Here is a tiny trained network, its code and every weight. The questions are about switching its units off for an input and a class, where a switched-off unit gives its printed mean instead of its output.

import numpy as np


def w(rows, s, z=0):
    codes = np.array(rows[::2]) - 128.0
    scale = np.full(codes.shape[1], s)
    scale[-1] = z or s
    return codes * scale


def norm(h):
    return h / np.sqrt((h * h).mean(-1, keepdims=True) + 1e-5)


def f(y):
    return y / 2 * (1 + np.tanh(0.7978845608 * (y + 0.044715 * y**3)))


def log_softmax(a):
    a = a - a.max(-1, keepdims=True)
    return a - np.log(np.exp(a).sum(-1, keepdims=True))


def net(x, mask):
    res = np.array(x, float).reshape(1, 5) / 4 @ E
    u = 0
    for l in range(4):
        y = f(norm(res) @ A[l][:, :-1].T + A[l][:, -1])
        res = res + np.where(mask[u : u + 5], y, B[l][:, -1]) @ B[l][:, :-1]
        u += 5
    return log_softmax(norm(res)[-1] @ U[:, :-1].T + U[:, -1])


A, B = {}, {}
E = w([
[179,149,188,139,254,138,117,94,164,198,139,190],'x0',
[122,214,46,53,103,77,221,151,239,169,113,122],'x1',
[105,148,160,129,103,131,131,136,136,128,143,157],'x2',
[186,78,170,50,158,65,150,214,65,179,230,141],'x3',
[117,131,125,129,145,129,148,138,131,93,134,143],'x4',
],0.0076)
A[0] = w([
[179,85,133,41,122,53,184,208,101,172,255,127,27],'0.n0',
[138,107,111,93,12,38,160,135,171,69,117,67,2],'0.n1',
[110,98,140,220,73,174,139,35,88,94,151,139,104],'0.n2',
[104,127,125,65,158,59,62,198,47,119,170,116,158],'0.n3',
[153,45,174,81,116,94,113,211,75,116,191,118,25],'0.n4',
],0.0059,0.0032)
B[0] = w([
[189,115,113,93,135,96,188,62,100,123,118,136,255],'0.n0',
[167,97,189,129,126,132,149,153,96,157,72,139,184],'0.n1',
[180,75,82,134,138,114,178,108,134,139,146,151,190],'0.n2',
[64,114,145,129,137,99,112,182,110,148,90,181,212],'0.n3',
[5,124,107,137,113,128,42,115,200,126,94,96,216],'0.n4',
],0.012,0.007)
A[1] = w([
[201,195,154,121,75,211,161,202,178,125,99,60,2],'1.n0',
[130,180,65,185,114,102,157,128,195,147,109,123,22],'1.n1',
[121,95,85,179,41,84,126,147,2,52,121,112,120],'1.n2',
[191,144,144,188,108,236,159,152,103,107,63,141,124],'1.n3',
[50,152,85,110,70,95,180,154,99,115,91,60,85],'1.n4',
],0.0068,0.003)
B[1] = w([
[160,108,164,10,162,191,81,180,201,55,123,55,158],'1.n0',
[60,133,173,82,132,144,171,182,104,162,63,64,173],'1.n1',
[97,229,13,193,36,117,182,65,204,201,124,120,253],'1.n2',
[254,125,148,31,61,229,92,150,219,62,168,126,201],'1.n3',
[214,109,215,16,130,107,49,148,116,42,118,78,212],'1.n4',
],0.0082,0.0051)
A[2] = w([
[76,62,142,120,34,146,85,180,135,62,121,75,205],'2.n0',
[23,127,164,57,255,126,143,118,106,192,91,123,139],'2.n1',
[192,50,146,67,140,140,110,53,111,79,117,132,5],'2.n2',
[166,98,115,167,148,233,73,71,177,101,176,163,79],'2.n3',
[141,102,115,119,91,76,130,138,14,92,160,90,42],'2.n4',
],0.0073,0.0018)
B[2] = w([
[149,128,47,101,223,45,31,29,119,102,162,135,218],'2.n0',
[127,122,102,252,74,234,147,149,163,128,177,102,254],'2.n1',
[136,183,201,86,160,127,116,151,120,128,135,169,184],'2.n2',
[107,133,219,105,178,55,212,167,198,170,107,123,196],'2.n3',
[126,255,157,239,79,49,159,184,71,97,121,104,143],'2.n4',
],0.0099,0.0071)
A[3] = w([
[167,134,57,130,97,151,174,78,199,210,159,140,3],'3.n0',
[173,150,154,77,204,142,156,129,194,178,206,177,248],'3.n1',
[143,128,158,37,42,119,200,134,134,77,2,100,150],'3.n2',
[125,189,131,95,138,248,114,190,178,95,139,43,122],'3.n3',
[132,52,205,177,180,247,106,145,150,144,148,162,49],'3.n4',
],0.0072,0.00064)
B[3] = w([
[123,145,68,179,58,119,252,69,99,63,148,190,243],'3.n0',
[134,86,30,141,119,68,64,35,184,20,68,73,236],'3.n1',
[138,98,184,182,208,133,124,253,15,131,241,157,255],'3.n2',
[61,235,101,121,60,217,63,41,129,174,48,129,208],'3.n3',
[118,129,221,39,134,207,115,227,51,255,157,124,230],'3.n4',
],0.0091,0.0066)
U = w([
[192,98,52,195,80,92,209,51,146,87,171,172,253],'0',
[176,75,234,107,216,89,150,103,216,144,108,139,73],'1',
[184,169,113,46,129,185,30,140,113,61,132,93,122],'2',
[56,201,113,176,79,224,144,92,180,160,75,115,60],'3',
[59,80,70,157,106,38,9,95,124,134,129,141,140],'4',
[102,58,190,148,134,209,109,182,102,238,191,146,137],'5',
[167,128,187,108,125,31,178,242,32,137,174,144,70],'6',
],0.014,0.0028)

Each question gives the input, the list of numbers given to net, and the class t.
The units are the neurons (one row each of A and B). Each row of codes is followed by its name. A weight is (code - 128) times the scale printed after its matrix; where a second scale follows, it is the last column's (A, B and U).
mask holds one flag per neuron, layer by layer. A switched-off neuron (its flag False) gives its mean, the last column of its row in B, instead of its output. The means were averaged over made-up inputs and are rounded, as every weight is.
A unit's drop is (log p(t) with every unit on - log p(t) with that unit switched off) / (log p(t) with every unit on - log p(t) with every unit switched off).
The circuit of an input: a set's keep is (log p(t) with only the set's units on - log p(t) with every unit switched off) / (log p(t) with every unit on - log p(t) with every unit switched off). Starting from the 12 units with the biggest drops (on a tie, the unit counted first), units are removed one at a time, each time the one whose removal leaves the highest keep (on an exact tie, the one counted first), for as long as the keep stays at least 0.8.
circuit, biggest first: the units of the circuit, biggest drop first
k most important neurons of layer l: the k neurons of layer l with the biggest drops, biggest first
drop of u: that unit's drop, to one decimal
input [6,-5,1,-4,3], class 1: circuit, biggest first : 2.n3
input [5,0,-4,1,-7], class 5: 3 most important neurons of layer 1 : 1.n2, 1.n3, 1.n4
input [0,2,7,2,0], class 6: 2 most important neurons of layer 3 : 3.n2, 3.n0
input [0,0,8,1,-5], class 4: 3 most important neurons of layer 3 : 3.n0, 3.n4, 3.n2
input [7,6,-1,0,1], class 3: circuit, biggest first : 0.n0, 2.n1
input [0,1,7,0,4], class 2: 3 most important neurons of layer 0 : 0.n3, 0.n2, 0.n0
input [-6,1,6,0,-7], class 2: 3 most important neurons of layer 0 : 0.n0, 0.n3, 0.n1
input [-5,0,-4,8,7], class 4: 3 most important neurons of layer 0 : 0.n4, 0.n3, 0.n2
input [8,-2,3,1,4], class 5: 2 most important neurons of layer 0 : 0.n0, 0.n2
input [0,-3,-6,7,8], class 4: 2 most important neurons of layer 0 : 0.n4, 0.n1
input [1,0,4,-6,4], class 1: 3 most important neurons of layer 0 : 0.n4, 0.n3, 0.n0
input [5,2,-5,0,-5], class 3: drop of 2.n1 : 0.5
input [1,-5,-6,-5,4], class 1: drop of 2.n0 : 0.1
input [-8,-6,-5,0,2], class 0: circuit, biggest first : 0.n2
input [-6,5,7,-5,-1], class 2: drop of 2.n1 : 0.0
input [0,8,1,-7,-2], class 2: 3 most important neurons of layer 1 : 1.n4, 1.n0, 1.n2
input [3,0,-2,3,2], class 5: 2 most important neurons of layer 2 : 2.n1, 2.n0
